Below is a small trained network, with its code and all its weights. Each question gives an input and a target symbol and asks what happens when units are switched off, that is, made to give their printed mean instead of their output.

import numpy as np


def w(rows, s, z=0):
    codes = np.array(rows[::2]) - 128.0
    scale = np.full(codes.shape[1], s)
    scale[-1] = z or s
    return codes * scale


def f(y):
    return np.maximum(y, 0)


def softmax(a):
    e = np.exp(a - a.max(-1, keepdims=True))
    return e / e.sum(-1, keepdims=True)


def log_softmax(a):
    a = a - a.max(-1, keepdims=True)
    return a - np.log(np.exp(a).sum(-1, keepdims=True))


def net(x, mask):
    ids = ['ΔΠΨβζημτφω'.index(c) for c in x.split()]
    T = len(ids)
    res = E[ids] + P[:T]
    r = res
    for j in range(2):
        rows = slice(2 * j, 2 * j + 2)
        q, k, v = (r @ M[0][rows].T for M in (Q, K, V))
        z = softmax(np.where(np.tri(T) > 0, q @ k.T / 2**0.5, -1e9)) @ v
        o = O[0][rows]
        res = res + np.where(mask[j], z, o[:, -1]) @ o[:, :-1]
    y = f(res @ A[0][:, :-1].T + A[0][:, -1])
    res = res + np.where(mask[2:10], y, B[0][:, -1]) @ B[0][:, :-1]
    return log_softmax(res[-1] @ U[:, :-1].T + U[:, -1])


Q, K, V, O, A, B = {}, {}, {}, {}, {}, {}
E = w([
[228,156,179,97,185],'Δ',
[60,15,122,115,218],'Π',
[139,126,90,76,150],'Ψ',
[175,118,140,105,191],'β',
[205,111,132,63,119],'ζ',
[254,203,84,120,161],'η',
[140,112,174,36,139],'μ',
[160,190,152,47,143],'τ',
[201,167,133,141,235],'φ',
[223,180,129,99,169],'ω',
],0.017)
P = w([
[71,169,175,217,8],'0',
[110,121,137,193,79],'1',
[128,102,119,170,103],'2',
[143,101,109,153,126],'3',
[157,89,107,139,144],'4',
[162,89,95,130,159],'5',
[172,87,89,118,172],'6',
[183,86,89,105,183],'7',
[193,93,77,94,191],'8',
[196,87,68,86,203],'9',
[201,86,69,78,218],'10',
[214,87,68,63,218],'11',
[204,80,65,54,228],'12',
],0.012)
Q[0] = w([
[144,39,115,132,85],'head 1',
[188,48,127,62,227],'head 1',
[69,205,154,199,1],'head 2',
[114,99,34,55,76],'head 2',
],0.0091)
K[0] = w([
[137,215,204,114,138],'head 1',
[190,87,68,36,220],'head 1',
[98,137,179,255,46],'head 2',
[144,135,170,185,171],'head 2',
],0.011)
V[0] = w([
[148,189,67,217,201],'head 1',
[116,114,8,157,78],'head 1',
[207,125,123,109,89],'head 2',
[65,166,77,68,103],'head 2',
],0.013)
O[0] = w([
[78,162,36,151,70,240],'head 1',
[232,77,53,142,99,31],'head 1',
[142,128,166,251,124,163],'head 2',
[118,50,132,96,33,3],'head 2',
],0.014,0.0068)
A[0] = w([
[187,85,196,122,92,42],'neuron 1',
[111,6,155,158,132,73],'neuron 2',
[81,1,107,25,89,53],'neuron 3',
[67,63,140,241,148,114],'neuron 4',
[49,80,112,140,191,2],'neuron 5',
[222,203,108,90,144,201],'neuron 6',
[75,124,159,178,203,214],'neuron 7',
[158,158,143,123,58,152],'neuron 8',
],0.0099,0.0062)
B[0] = w([
[134,129,71,98,150,134],'neuron 1',
[158,137,68,44,11,143],'neuron 2',
[94,112,163,170,177,169],'neuron 3',
[187,126,185,142,86,165],'neuron 4',
[155,217,181,207,144,183],'neuron 5',
[2,79,195,133,126,192],'neuron 6',
[175,121,79,77,60,254],'neuron 7',
[99,83,104,162,211,131],'neuron 8',
],0.0082,0.02)
U = w([
[127,230,200,105,188,25],'Δ',
[53,105,146,90,254,127],'Π',
[90,53,67,95,87,176],'Ψ',
[181,181,87,89,243,103],'β',
[196,106,140,135,161,127],'ζ',
[102,93,113,191,169,65],'η',
[120,151,130,26,100,115],'μ',
[20,102,177,107,44,255],'τ',
[50,192,87,79,94,111],'φ',
[108,138,145,134,163,160],'ω',
],0.0065,0.0085)

Each question gives the input, a string of symbols that net reads in full, and the target symbol t.
The units are the heads (2 rows each of Q, K, V and O) and the neurons (one row each of A and B). Each row of codes is followed by its name. A weight is (code - 128) times the scale printed after its matrix; where a second scale follows, it is the last column's (O, A, B and U).
mask holds one flag per unit, heads first, then neurons. A switched-off unit (its flag False) gives its mean, the last column of its rows in O or B, instead of its output. The means were averaged over made-up inputs and are rounded, as every weight is.
A unit's drop is (log p(t) with every unit on - log p(t) with that unit switched off) / (log p(t) with every unit on - log p(t) with every unit switched off).
The circuit of an input: a set's keep is (log p(t) with only the set's units on - log p(t) with every unit switched off) / (log p(t) with every unit on - log p(t) with every unit switched off). Starting from all 10 units, units are removed one at a time, each time the one whose removal leaves the highest keep (on an exact tie, the one counted first), for as long as the keep stays at least 0.8.
units of the circuit, in order: the units of the circuit, biggest drop first
top k neurons: the k neurons with the biggest drops, biggest first
heads that matter: for each layer, one digit per head in row order, 1 if its drop is at least 0.15 and else 0, layers parted by /
drop of u: that unit's drop, to one decimal
input ζ Π Π Δ φ ζ ω μ Π Π τ, target τ: heads that matter => 01
input Π ω τ η β Δ ω Π φ φ Π φ, target Π: heads that matter => 00
input Δ Δ Π φ β Π Π ζ ω Δ Π Π, target β: top neuron => (neuron 6)
input Π Δ τ Ψ Δ, target τ: units of the circuit, in order => (neuron 5; head 2)
input φ φ Π Ψ Ψ, target Ψ: units of the circuit, in order => (head 2; head 1)
input Δ ζ β μ Π Π β Π, target β: heads that matter => 01
input Ψ φ φ β τ ζ Π β β Π Δ, target Π: top 4 neurons => (neuron 6; neuron 5; neuron 4; neuron 2)
input Π φ Π Π φ Ψ φ τ, target τ: heads that matter => 00
input η ω Π β Ψ Ψ Π Δ φ Π φ Π, target φ: heads that matter => 10
input Π ζ Δ Ψ φ Π ω Π η ω Π φ, target Π: heads that matter => 00
input Π Π Π, target Π: heads that matter => 01
input Π Π τ, target Π: heads that matter => 11
input η η η, target η: top 2 neurons => (neuron 7; neuron 8)
input Δ Π ζ φ Π η Π Π Ψ Π Δ, target Π: units of the circuit, in order => (neuron 6)
input Δ η Δ Π φ ω ω Π μ η η, target η: top 2 neurons => (neuron 7; neuron 6)
input η Δ ζ τ Π τ Π Π Π Π ω, target Π: drop of head 1 => 0.1
input φ Π Π Π Δ τ ζ ζ, target ζ: drop of neuron 1 => 0.0
input β Π φ Δ η Π Ψ Π φ φ Π, target φ: drop of head 1 => 1.0
input Π ζ Π φ Π η Ψ ζ Δ ω ζ ζ, target ζ: drop of head 1 => 0.3
input β φ φ Ψ Π Π Δ Π, target Δ: top neuron => (neuron 5)
